Below are the code and all the weights of a small trained network. Each question names an input and a class and asks about switching units off, where a switched-off unit gives its printed mean instead of its output.

import numpy as np


def w(rows, s, z=0):
    codes = np.array(rows[::2]) - 128.0
    scale = np.full(codes.shape[1], s)
    scale[-1] = z or s
    return codes * scale


def norm(h):
    return h / np.sqrt((h * h).mean(-1, keepdims=True) + 1e-5)


def f(y):
    return y / 2 * (1 + np.tanh(0.7978845608 * (y + 0.044715 * y**3)))


def log_softmax(a):
    a = a - a.max(-1, keepdims=True)
    return a - np.log(np.exp(a).sum(-1, keepdims=True))


def net(x, mask):
    res = np.array(x, float).reshape(1, 8) / 4 @ E
    u = 0
    for l in range(4):
        y = f(norm(res) @ A[l][:, :-1].T + A[l][:, -1])
        res = res + np.where(mask[u : u + 3], y, B[l][:, -1]) @ B[l][:, :-1]
        u += 3
    return log_softmax(norm(res)[-1] @ U[:, :-1].T + U[:, -1])


A, B = {}, {}
E = w([
[173,117,127,126,156,233,98,190,123,98],'x0',
[147,193,171,142,111,119,120,193,118,149],'x1',
[87,91,156,76,147,255,26,69,21,139],'x2',
[50,236,152,113,96,181,200,95,90,121],'x3',
[110,98,130,119,156,91,128,110,144,133],'x4',
[16,88,34,4,125,194,96,173,70,152],'x5',
[110,90,81,160,48,103,151,123,196,81],'x6',
[104,181,121,176,110,89,73,152,171,219],'x7',
],0.0041)
A[0] = w([
[56,101,80,34,155,73,255,132,88,103,35],'L0N1',
[9,103,14,66,59,99,232,108,164,98,3],'L0N2',
[69,116,115,79,94,30,140,113,111,122,33],'L0N3',
],0.0041,0.0021)
B[0] = w([
[147,138,228,175,147,101,81,134,181,112,188],'L0N1',
[131,193,254,162,144,66,6,67,124,37,252],'L0N2',
[131,149,141,144,148,111,105,133,141,163,131],'L0N3',
],0.0065,0.0018)
A[1] = w([
[69,208,142,119,107,116,180,112,84,200,4],'L1N1',
[253,183,182,159,141,184,222,181,140,71,107],'L1N2',
[38,215,153,84,118,229,120,152,44,109,127],'L1N3',
],0.0053,0.0044)
B[1] = w([
[129,11,97,43,152,204,113,36,129,167,128],'L1N1',
[157,129,160,197,60,1,74,103,192,151,232],'L1N2',
[171,34,211,132,205,247,175,106,165,157,255],'L1N3',
],0.005,0.004)
A[2] = w([
[103,174,168,39,189,110,108,68,52,97,157],'L2N1',
[164,49,155,114,59,252,112,46,56,7,30],'L2N2',
[161,148,134,165,105,140,220,101,116,66,4],'L2N3',
],0.004,0.0015)
B[2] = w([
[196,114,171,118,158,96,164,95,182,124,174],'L2N1',
[104,97,225,109,141,176,110,118,130,108,253],'L2N2',
[89,172,72,110,78,131,2,157,101,181,124],'L2N3',
],0.0073,0.003)
A[3] = w([
[208,113,168,102,216,102,159,155,47,156,9],'L3N1',
[142,154,134,255,32,121,142,164,166,105,201],'L3N2',
[165,23,92,108,146,144,115,133,118,54,151],'L3N3',
],0.0054,0.0016)
B[3] = w([
[111,126,223,185,83,173,44,86,158,2,158],'L3N1',
[178,120,163,171,183,58,122,85,160,120,253],'L3N2',
[159,127,104,129,156,204,240,129,141,240,180],'L3N3',
],0.0064,0.0049)
U = w([
[155,158,178,196,125,24,88,104,165,97,219],'0',
[133,80,170,110,163,237,129,99,118,144,171],'1',
[136,98,5,127,119,113,148,161,139,183,113],'2',
[95,193,23,115,76,151,137,130,99,58,1],'3',
[58,185,72,82,119,93,103,183,102,137,17],'4',
],0.011,0.0042)

Each question gives the input, the list of numbers given to net, and the class t.
The units are the neurons (one row each of A and B). Each row of codes is followed by its name. A weight is (code - 128) times the scale printed after its matrix; where a second scale follows, it is the last column's (A, B and U).
mask holds one flag per neuron, layer by layer. A switched-off neuron (its flag False) gives its mean, the last column of its row in B, instead of its output. The means were averaged over made-up inputs and are rounded, as every weight is.
A unit's drop is (log p(t) with every unit on - log p(t) with that unit switched off) / (log p(t) with every unit on - log p(t) with every unit switched off).
The circuit of an input: a set's keep is (log p(t) with only the set's units on - log p(t) with every unit switched off) / (log p(t) with every unit on - log p(t) with every unit switched off). Starting from all 12 units, units are removed one at a time, each time the one whose removal leaves the highest keep (on an exact tie, the one counted first), for as long as the keep stays at least 0.8.
circuit, biggest first: the units of the circuit, biggest drop first
top k neurons: the k neurons with the biggest drops, biggest first
k most important neurons of layer l: the k neurons of layer l with the biggest drops, biggest first
drop of u: that unit's drop, to one decimal
input [-4,-5,-4,-6,-6,5,-6,4], class 2: 2 most important neurons of layer 1 -> (L1N2; L1N3)
input [6,6,1,-6,-5,7,6,2], class 2: top 2 neurons -> (L0N2; L3N1)
input [-3,-7,7,-4,-6,-4,7,4], class 1: circuit, biggest first -> (L1N2; L3N3)
input [2,7,2,-7,4,6,5,-3], class 2: top 2 neurons -> (L1N3; L0N2)
input [1,0,-2,7,6,5,5,-8], class 0: circuit, biggest first -> (L0N2)
input [-1,-2,0,-5,-8,3,5,-1], class 1: top 3 neurons -> (L1N2; L3N3; L0N2)
input [-3,0,1,-4,7,8,-1,3], class 4: top 2 neurons -> (L3N2; L1N3)
input [-8,7,3,7,-5,-5,-5,-8], class 1: top 2 neurons -> (L1N3; L1N1)
input [3,-7,-4,5,2,4,-5,-8], class 0: top 2 neurons -> (L0N1; L0N2)
input [-6,-5,-2,8,-2,8,-3,-7], class 0: top 3 neurons -> (L0N2; L0N1; L2N1)
input [5,-5,-7,7,4,8,8,-1], class 0: drop of L0N2 -> 0.4
input [0,7,1,-3,8,2,-1,4], class 4: 2 most important neurons of layer 3 -> (L3N2; L3N3)
input [-4,-4,4,-2,5,3,0,8], class 2: drop of L3N2 -> 0.2
input [-8,2,-3,7,-5,7,0,0], class 0: drop of L0N2 -> 3.3
input [-8,-1,0,7,6,6,0,-1], class 0: top neuron -> (L0N2)
